In the rows, 128 means zero.
Facts:
q463 | δ q916 | ε 57
q879 | λ q591 | ε 57
q355 | δ q122 | ε 779
q449 | δ q811 | ε 57
q477 | λ q331 | δ q651 | ε 57
q308 | δ q966 | ε 57
q331 | δ q932 | ε 57
q42 | δ q716 | ε 57
q732 | ε 779
q576 | λ q976 | δ q738 | ε 57
q830 | ε 57
q687 | λ q943 | δ q308 | ε 57
q738 | δ q490 | ε 57
q189 | λ q201 | δ q111 | ε 57
q694 | δ q556 | ε 57
q806 | λ q182 | δ q315 | ε 57
q597 | ε 779
q16 | λ q453 | δ q293 | ε 779
q569 | λ q916 | ε 57
q856 | ε 779
q943 | δ q16 | ε 779
q966 | ε 57
q111 | λ q920 | δ q463 | ε 779
q453 | λ q189 | ε 57
q842 | δ q602 | ε 57
q112 | λ q308 | ε 57
q541 | ε 57
q590 | λ q830 | ε 57
q354 | λ q719 | δ q171 | ε 57
q155 | λ q158 | δ q591 | ε 779
q409 | δ q383 | ε 779
q719 | λ q463 | ε 57
q989 | λ q879 | δ q761 | ε 57
q321 | ε 779
q977 | λ q438 | δ q447 | ε 779
q35 | δ q842 | ε 779
q137 | λ q329 | ε 57
q509 | λ q407 | δ q407 | ε 57
q811 | δ q4 | ε 57
q238 | λ q640 | δ q522 | ε 57
q556 | λ q651 | δ q231 | ε 57
q345 | λ q590 | δ q146 | ε 779
q44 | ε 779
q438 | δ q719 | ε 57
q224 | λ q787 | ε 57
q447 | λ q383 | δ q409 | ε 779
q611 | λ q545 | δ q128 | ε 779
q167 | λ q806 | ε 57
q213 | λ q133 | ε 57
q932 | ε 57
q651 | δ q611 | ε 779
q377 | λ q597 | ε 779
q791 | δ q893 | ε 57
q133 | λ q82 | ε 779
q255 | λ q791 | ε 57
q404 | δ q446 | ε 779
q426 | ε 779
q342 | λ q45 | δ q475 | ε 779
q861 | δ q311 | ε 57
q227 | δ q93 | ε 57
q614 | δ q691 | ε 57
q475 | δ q989 | ε 779
q921 | λ q249 | ε 779
q976 | λ q611 | δ q345 | ε 57
q728 | λ q954 | δ q543 | ε 779
q236 | δ q227 | ε 57
q954 | ε 779
q128 | λ q345 | ε 779
q201 | λ q65 | δ q861 | ε 57
q761 | ε 779
q691 | δ q355 | ε 57
q920 | λ q989 | δ q189 | ε 57
q915 | λ q85 | ε 57
q73 | ε 57
q787 | λ q461 | ε 57
q711 | δ q451 | ε 779
q249 | λ q507 | ε 779
q146 | δ q158 | ε 779
q522 | δ q426 | ε 57
q358 | δ q530 | ε 57
q407 | ε 57
q602 | δ q66 | ε 57
q591 | ε 779
q427 | δ q201 | ε 57
q122 | λ q728 | ε 779
q311 | λ q446 | δ q687 | ε 779
q832 | λ q93 | ε 779
q45 | δ q640 | ε 779
q85 | ε 57
q553 | λ q236 | ε 779
q507 | ε 779
q383 | λ q865 | δ q456 | ε 779
q716 | ε 57
q4 | δ q103 | ε 57
q916 | λ q183 | δ q73 | ε 57
q315 | δ q976 | ε 57
q363 | λ q447 | ε 57
q456 | δ q404 | ε 57
q83 | λ q224 | δ q100 | ε 779
q433 | λ q112 | ε 779
q562 | ε 57
q436 | λ q311 | δ q236 | ε 57
q93 | λ q744 | δ q977 | ε 779
q100 | λ q213 | δ q44 | ε 779
q82 | λ q16 | δ q477 | ε 779
q65 | λ q355 | ε 57
q782 | δ q806 | ε 57
q51 | λ q171 | ε 57
q380 | ε 779
q865 | δ q461 | ε 779
q158 | δ q380 | ε 57
q451 | δ q436 | ε 57
q640 | λ q691 | δ q576 | ε 779
q66 | δ q83 | ε 57
q461 | λ q377 | δ q449 | ε 779
q543 | ε 779
q819 | λ q711 | δ q208 | ε 57
q893 | δ q82 | ε 779
q182 | λ q921 | δ q155 | ε 57
q208 | λ q231 | δ q112 | ε 57
q231 | λ q155 | δ q819 | ε 57
q744 | δ q569 | ε 57
q293 | δ q427 | ε 779
q171 | ε 57
q329 | δ q289 | ε 57
q545 | ε 57
q490 | δ q856 | ε 57
q183 | λ q915 | δ q509 | ε 57
q446 | λ q562 | δ q224 | ε 57
q530 | ε 779
q103 | λ q51 | δ q321 | ε 57
q289 | δ q183 | ε 779

Known rows:
[153  89 108 146 176 113 106 102 179 103 149 142 135 112 136 146 134 126
 102 119  91 156 135 116 118  93 103 127 116 126 143 151 119 126 173 122
 171 153 112 123 101]: q782
[ 79 126 161  74  77 129 137 166  64 174 118 112  91 142 122 139  87 154
 146  83 182 103  86 145 119 144 162 131 141 129 133 114 158 146  81 129
 109 100 136 145 146]: q293
[152 135 121 148 187 140 124  97 190 130 120 145 150 129 171 132 108 125
 115 139 104 131 123 122 109 127  86 134  63 146 111 158  90  93 210 119
 133 151 121 133 130]: q238
[ 68 137 160  76  82 159 150 164  71 183 121 112  91 137 125 134  79 148
 139  67 184 105 102 129 124 137 163 130 132 136 113  96 152 150  92 134
 108 101 142 137 152]: q832
[178 140 114 166 167 125 126 105 154  93 125 141 158 127 138 109 158 113
 112 160 106 130 137 123 140 110  96 129 105 122 113 140 123 104 156 116
 147 158 119 127 120]: q227
[ 82 147 161 101  78 140 147 169  56 164 111 106 101 150 113 132  95 149
 148  93 192  89  84 148 127 128 156 128 126 127 119 117 178 142  75 123
  98 107 139 149 161]: q93
[ 61 127 157  95  79 126 135 170  59 157 113 135  87 126 120 154  98 156
 151  75 173 108 106 134 118 137 159 108 156 125 135  88 157 169  71 147
 105 103 152 132 149]: q475
[ 79 143 165  94  84 162 150 168  57 176 110 110  93 144 123 123  79 140
 140  81 197  93  97 131 133 124 155 135 117 130  95 103 163 144  90 122
 109 110 141 147 163]: q977
[ 66 140 151  99  75 122 140 175  62 166 117 128  92 120 118 149 110 152
 144  86 177 108 113 131 116 152 162 110 161 125 137  81 140 177  63 138
  89 102 156 138 144]: q761
[ 84 106 150  74  59 128 135 159  72 160 132  90  92 153  93 134  87 166
 150  85 174 107  80 172 121 134 179 140 155 129 156 151 190 130  86 139
 118  91 121 140 145]: q45
[ 72 140 176  66  75 120 158 164  92 172 141  86  92 134 121 121 122 183
 138  86 182  84  73 133 113 133 171 125 126 119 133 104 169 156  84 133
 106  92 147 125 158]: q249
[175 125 105 158 155  99 121 106 164  83 131 140 157 115 121 124 177 125
 118 163  89 140 134 140 124 125  97 121 121 128 159 153 119 105 153 127
 136 151 116 124 108]: q85
[175 101 103 126 142 108 117  89 162  87 143 128 146 122 118 108 156 122
 118 152  77 156 130 144 132 121 110 138 135 126 161 166 128  94 166 138
 166 140 102 105  99]: q329
[166 130 110 151 164 122 123 104 167  99 132 137 147 115 134 120 160 115
 110 150  93 144 148 120 127 121  99 128 113 129 131 136 108 111 164 123
 146 153 119 118 109]: q51
[164 131 110 151 165 121 126 101 164  95 133 139 150 111 133 117 163 121
 107 149  92 142 141 123 130 120  98 122 113 130 136 137 114 108 164 125
 142 154 119 121 111]: q915
[ 77 120 163  65  66 134 137 156  63 162 116 115  84 149 120 131  75 155
 152  75 176 104  82 156 127 144 162 133 146 126 128 121 174 135  89 140
 118  98 132 131 145]: q35
[ 77 154 137  82  71 134 152 172  61 158 131  84 102 119 126 152  79 148
 141  60 187  94 104 172  95 127 171 126 123 123 134 104 165 138  86 137
  92 102 139 112 147]: q377

Rows:
No name comes twice in this set of rows, the named rows included.
[ 80 118 153  58  58 144 143 158  68 178 131  88  92 140 102 122  94 144
 142  78 172 118 101 148 126 152 181 143 158 135 141 115 157 135  83 138
 116  89 127 132 140] : q289
[171 154 117 155 163 117 127 103 155  98 123 146 160 118 147 107 168 105
 116 171  97 135 156 114 128 147  98 123 120 131 130 120  90 107 153 122
 122 153 130 124 117] : q932
[170 119 125 115 164 140 127  90 135  87 121 168 132 115 155  84 143  97
 112 135  92 144 153 112 158 107  84 138 121 114 106 108 127 101 164 129
 191 168 115  97 104] : q354
[169 124 117 153 154  98 118  97 157  76 119 155 151 122 142 124 156 132
 136 170  85 136 129 149 134 129  91 115 119 119 149 158 124  94 163 135
 141 152 123 109 116] : q331
[164 120 112 112 159 153 130  88 167 117 144 125 145 122 138  88 146  95
 104 131  94 157 157 109 139 121 110 146 122 135 119 124  99 100 173 128
 164 146 108 110 100] : q509
[ 66 116 189  60  84 166 148 154  71 194  99 132  72 154 109 101 111 160
 134  76 182 113  70 111 148 161 140 135 156 151 120  98 154 152  98 136
 109 111 136 165 148] : q83
[ 78 133 150  95  67 114 137 169  68 157 122 102  98 141 102 145 108 162
 152  90 177 104  83 159 113 142 168 119 155 130 151 129 172 151  71 139
  95  96 137 148 150] : q954
[ 68 161 151  95  53 159 161 162  91 191 115  79 112 152 106 129  99 158
 167 107 173  92 107 155 117 188 176 133 139 149 140 119 125 121  98 147
  44  76 144 139 164] : q530
[154 127 112 156 171 109 122 106 160  88 127 164 144  97 144 128 169 124
 111 137  88 148 151 117 129 121  90 110 127 122 137 113 106 129 155 136
 143 160 132 106 105] : q989
[179 144 129 172 170 133 135 106 160 111 114 144 153 128 116  88 202 114
 100 174 111 141 130  97 150 132  81 125 127 140 123 132 108 122 151 111
 123 164 119 162 122] : q224
[151 136 112 148 141 154 133  84 193 109 122 128 159 133 139 110 137 135
 145 163  78 130 140 143 137 144 103 129 106 142 137 166 104  66 199 144
 123 131 119  98 126] : q358
[ 74 140 166  77  73 132 153 165  79 170 128  96  89 131 114 133 106 171
 141  77 183  97  82 141 114 132 165 127 135 130 135 108 166 150  86 135
 102  98 145 135 154] : q921
[ 76 160 156  99  84 127 144 172  88 196 115  91 111 154 126 156  81 152
 141  96 194  92  83 146  91 170 169 132 114 148 129 131 123 144  98 118
  44  89 142 174 164] : q426

The same elements again, as new rows of numbers:
Known rows:
[159  94 113 140 103  95 130  87 126 107  89 106  69 158 132 112  45 106
 128 181 187 128 129 176 156 138 188 129 107 139 156 161  92  78 196 148
 154  85 177 137 160 134  97 134 177 122 129 100 167 178 145 167 146]: q477
[150 103 128 162  72 108  62 140 101 161 125 101  96 112 137 160 117 145
 104 156 165 142 135 190 109 151 207 130  85 127 120 140  86 124 164 171
 128 105 141  91  87 136 112 169 128 123 139 149 166 150 183 201 127]: q82
[164 109 132 115 116 134 161  94  93  91 104  99 120 137 128 130  58  64
 120 154 163 126 110 142 150 144 170 139 136 149 154 165 101  85 183 126
 125 102 168 138 171 128 106 130 198 109 108 119 174 188 114 155 128]: q691
[143 107 128 124 129 153 133  87  90 102 106  99  99 161 113 126  59  85
 130 169 169 131 113 157 139 161 149 130 138 147 148 156  86  86 185 131
 107 108 187 108 202 132 116 131 161 100 108 137 164 174 132 161 163]: q436
[145  98 144 126 118 142 117  90  90 106 115  82 131 164 137 151  78  85
 143 161 174 130 124 169 143 142 158 131 132 147 154 151  92 103 155 122
 103 124 161 109 172 147  99 159 164 117 134 133 175 167 140 177 156]: q65
[153 124 130 135  99 162 133 131  89 146 109 103 107  92  99 161 135  99
  84 122 128 131 120 140  93 170 180 144 129 152 109 150  87 105 171 145
 112  94 158 127 123 134 137 126 151 102  99 129 165 164 131 170 103]: q404
[154 109 125 119 138 160 156  88  85  93  99  97 121 144 116 123  62  71
 100 143 161 132 112 140 157 158 156 136 141 137 154 154  85  82 181 129
 119 112 170 124 189 128 113 110 182 101 106 122 171 196 109 161 140]: q456
[121 105 127 140  82 132 126 110 123 105 116  56  97  72  77 172 178 151
 131 134 140  88 153 169  27 132 176 147 108 225 121 160  96 140 149 117
  87  85 175 144 147 165 105 123 185 105  81  96 145 190 159 119 127]: q921
[160 126 135 133  81 146 141 131 106 150 111  94 109  98 111 175 151  91
 109 120 127 121 128 144  81 157 192 147 137 166 106 151  96 107 157 135
 112  89 155 149 103 148 128 145 160 112 109 106 172 149 134 175  91]: q856
[160 126 135 132  84 147 140 131 105 151 110  94 109  97 111 177 151  91
 109 118 128 122 128 144  82 158 192 147 137 168 106 152  95 106 155 134
 111  92 154 150 105 149 128 145 161 112 109 106 172 150 133 173  90]: q426
[164 110 134 116 116 139 162  90 103  99 101  90 122 148 129 140  73  61
 130 143 160 123 119 146 145 142 171 139 146 156 150 159  97  84 167 117
 121 106 166 147 167 143 104 135 195 114 118 103 179 180 113 162 124]: q541
[174  96 155 124 105 106 154 111  65  56 117  87 156 135 141 117  49  68
 146 167 152 144  85 142 125 129 145 155 169 176 143 169  90 102 214 136
  75  92 192 139 168 134 106 141 186  99 113 105 184 201 111 162 144]: q66
[148 121 142 118 108 129 136 139  89 154 124 102 110  65 102 170 136 106
  98 124 121 138 130 137  82 151 195 121 124 153  94 173 108  96 157 148
 131  64 164 138 120 128 125 172 163  87  93 134 187 156 125 140 107]: q146
[139 105 163 148  54 158 124 113  61 136  59 139  61 126  93 175 194  90
 109 176 143 122  93 127  99 147 155 134 120 131 126 172 139 129 188 157
 122  41 182 141 130 137 162 147  93 137 125 151 130  71 165 203 128]: q461
[147 106 135 121 119 138 137  88  99 103 108  98 103 158 122 138  63  82
 143 173 170 125 119 157 133 150 158 130 134 156 148 163  97  89 180 125
 110 103 181 119 189 138 109 147 169 106 114 131 168 169 135 160 153]: q238
[148 107 135 119 118 144 140  86 109 111 105  91 103 166 123 146  73  79
 152 165 166 122 125 161 129 151 159 132 143 163 145 157  93  87 169 118
 107 105 181 129 185 149 109 150 169 110 119 117 171 161 133 164 151]: q363
[132 164 127 107  61 150 158  93 105 110 115 122  91 169 111 167  14  40
 138 165 182 133 114 149 150 172 155 112 154 178 121 164 105  63 196 144
 105 113 201 103 173 161 109 154 148  82  94 153 196 173 131 177 225]: q183

Rows:
No name comes twice in this set of rows, the named rows included.
[160 108 129 118 124 142 159  92  87  90 102  99 120 142 123 125  59  66
 111 149 164 129 109 140 152 149 163 138 140 143 157 161  94  86 183 130
 123 105 171 130 179 126 108 120 189 106 108 122 172 191 113 159 135] : q451
[159 108 135 113 122 130 160  94  91  96 106  98 122 133 125 130  60  67
 120 151 161 130 115 143 148 142 169 132 137 148 150 168 102  83 177 126
 127  97 171 137 174 128 103 139 195 105 108 121 180 187 112 150 131] : q782
[145 124 133 136  85 148 114 129 105 159 120 104  83 111 102 172 136 109
 127 149 135 123 128 155  69 170 180 137 128 169  98 154  94 107 169 141
  99  87 175 120 129 143 135 159 136 103 102 135 161 136 154 169 120] : q155
[136 156 129 109  73 155 161  89 115 117 109 109  99 175 115 174  38  43
 144 154 176 127 123 153 144 168 157 116 160 181 122 159 100  66 177 132
 104 116 191 120 169 171 106 155 151  91 105 131 198 167 129 181 206] : q915
[159 118 144 136  81 149 142 128  97 146  89 105 103 101 110 178 163  90
 102 126 128 124 122 141  95 152 184 145 132 158 106 159 104 111 163 138
 119  74 159 159 106 152 137 141 145 120 119 102 167 139 132 181  94] : q597
[138  82 167 137 114 148 143  73  84 101  37 121  81 183 119 156 123  82
 139 191 168 131 108 157 166 133 129 127 136 136 143 176 112  99 188 128
 126  56 194 163 192 166 139 147 113 135 156 102 154 118 131 191 163] : q787
[127 109 130 138  83 136 125 116 118 117 116  66  98  81  85 173 171 139
 127 132 138  96 148 165  40 139 178 144 114 212 115 158  96 133 151 122
  91  86 172 141 138 163 112 131 174 106  88 102 151 179 156 132 121] : q249
[151 104 141 102 140 120 158  97  84 101 113  98 125 115 121 133  59  78
 119 150 154 139 120 138 146 136 173 113 134 141 140 181 109  74 168 130
 141  80 176 136 182 121  99 161 198  89 102 129 193 186 103 128 143] : q315
[160 116 136 109 118 143 162  94 105 104 101 106 124 135 132 146  53  58
 120 161 165 117 120 148 157 149 170 143 128 155 148 168 104  89 179 107
 121 110 159 144 177 140 111 133 202 116 112 128 169 197 112 149 113] : q308
[146 122 136 136  83 144 115 131  98 152 117 104  92 104 104 170 135 109
 118 149 135 125 125 155  75 163 181 139 125 165 105 155  98 113 171 143
 103  88 168 120 126 140 134 153 139 105 104 139 162 142 152 169 117] : q342
[154 121 132 132  82 141 145 126 108 133 110  83 112  82 102 171 156 103
 106 115 129 112 132 146  72 147 191 149 127 181 112 156  97 116 154 131
 109  90 155 153 111 151 119 131 179 111  98  99 166 171 135 155  92] : q507
[145 115 141 111 122 147 137  91 111 116 108 113 110 144 128 157  45  73
 136 189 172 113 125 165 154 158 160 139 112 158 140 171 105  97 183 103
 110 114 167 122 198 145 118 147 181 114 115 154 158 191 129 145 130] : q687
[159 127 135 129  82 143 137 135  99 145 115 107 108  84 110 168 130  91
  99 133 131 123 122 141  92 162 191 147 123 160 109 159 102 111 172 137
 115  89 154 138 112 136 132 140 164 110 100 131 165 162 134 164  89] : q943

Now the same elements, written a new way:
Known rows:
[149 123 153 127 128  73 197 112 124 149 164 116 146 136 104 132 137 210
 104 129 115 142 140 141 133 159 129  77 182 126  85 116 140 199]: q553
[121 147 116 140 117  80 197 134 142 136 169 130 136 141 114 131 148 211
 101 133 108 150 109 139 123 143 130  80 133 125 100 116 123 190]: q289
[166 151 139 165 145  87 134  95 113 128 106 134 129 160 121 194 164 150
 124 150  99 116 166  68 137 162 103  97 175 111 102 110 141 150]: q137
[159 167 128 158 140  85 136  92  97 122 126 149 114 149 139 186 169 160
 121 152  91 119 141  65 139 145 104  94 141 110 113 116 131 139]: q509
[157 137 139 129 134  75 198  93  94 154 167 123 145 126 111 125 146 222
 102 111  94 132 112 112 130 117 126  86 137 123 106 127 133 206]: q83
[154 164 129 164 138  83 136  94  83 129 147 153 130 139 154 173 169 150
 123 150  95 120 144  73 139 137  99  87 143 100 109 111 127 149]: q103
[150 155 105 179 144  87 135 122 106 118 136 144 137 186 134 186 183 128
 113 150 118 119 171  90 134 163 106  88 145  93 108 101 138 156]: q112
[153 175 121 167 142  81 137  95  90 119 130 149 111 151 148 179 180 157
 120 149  90 116 132  74 140 135  99  87 129 110 105 114 130 136]: q819
[125 149  80 173 127 118 135 138 146 123 159 144 156 173 137 187 173 121
 118 152 116 119 177  73 129 172 120  90 172  96 128  89 112 154]: q562
[142 136 121 140 123  84 197 133 139 146 167 127 157 135 109 125 150 203
 102 126 112 145 116 125 120 146 136  84 137 103 110 126 119 202]: q611
[157 167 125 155 143  83 135  93  87 120 138 149 116 144 149 182 176 152
 124 158  92 119 139  71 139 141 103  87 134  97 104 115 124 135]: q556
[162 161 121 147 143  83 134  87  88 124 129 149 114 147 137 187 172 164
 116 147  86 121 145  67 139 138 106  97 135 114 112 117 130 144]: q208
[115 137 124 122 150  80 200 132 155 131 170 143 124 127 130 122 146 223
 101 137 135 168 135 100 113 159 143  83 140 137  91 118 135 176]: q383
[186 182 109 134 100 133 182 142 166  90 172 158 112 134  98 154 139 215
  71 183 131 179 102 166 140 114 153  82 106  72 122  52 141 205]: q355
[144 162 127 150 146  82 133  91  90 122 140 152 115 146 151 178 167 152
 120 155  96 117 149  79 139 153 100  89 151 116 100 102 131 133]: q354
[110 155 113 175 129  94 130 123  94 123 171 153 145 170 159 169 160 117
 122 153 129 118 177 116 140 167  96  69 175 116  99  65 137 146]: q51
[156 157  96 144 149 100 136 112  93 117 145 152 138 157 153 180 176 145
 119 155  93 119 164  64 137 156 130  96 130  88 125 116 102 141]: q916

Rows:
No name comes twice in this set of rows, the named rows included.
[189 185 105 130 101 126 133 131 150  85 152 155  90 124 102 201 139 127
  74 181 117 121 108 148 142 130 123 107 106  71 110  48 125 110] : q201
[113 181  65 164 143  90 138 135 115 101 163 165 129 195 148 194 207 128
 123 156  94 128 158  91 138 169 130  67 126  97 125  85  84 136] : q158
[193 188 122 156 111 137 132 128 150  86 154 169  99 155  99 203 140 161
  73 184 125 126 151 147 146 124 128  90 120  67 118  48 145 174] : q65
[196 139 121 143  98 140 131 135 151 120 138 162  99 168 106 202 142 153
  86 181 102 153 166  94 145 154 127  99 117  60  92  68 142 127] : q453
[113 175  68 161 148 114 135 136 143 111 166 172 114 171 166 172 188 145
 104 155 130 122 170  66 116 155 118  90 121 114 123  93 115 121] : q236

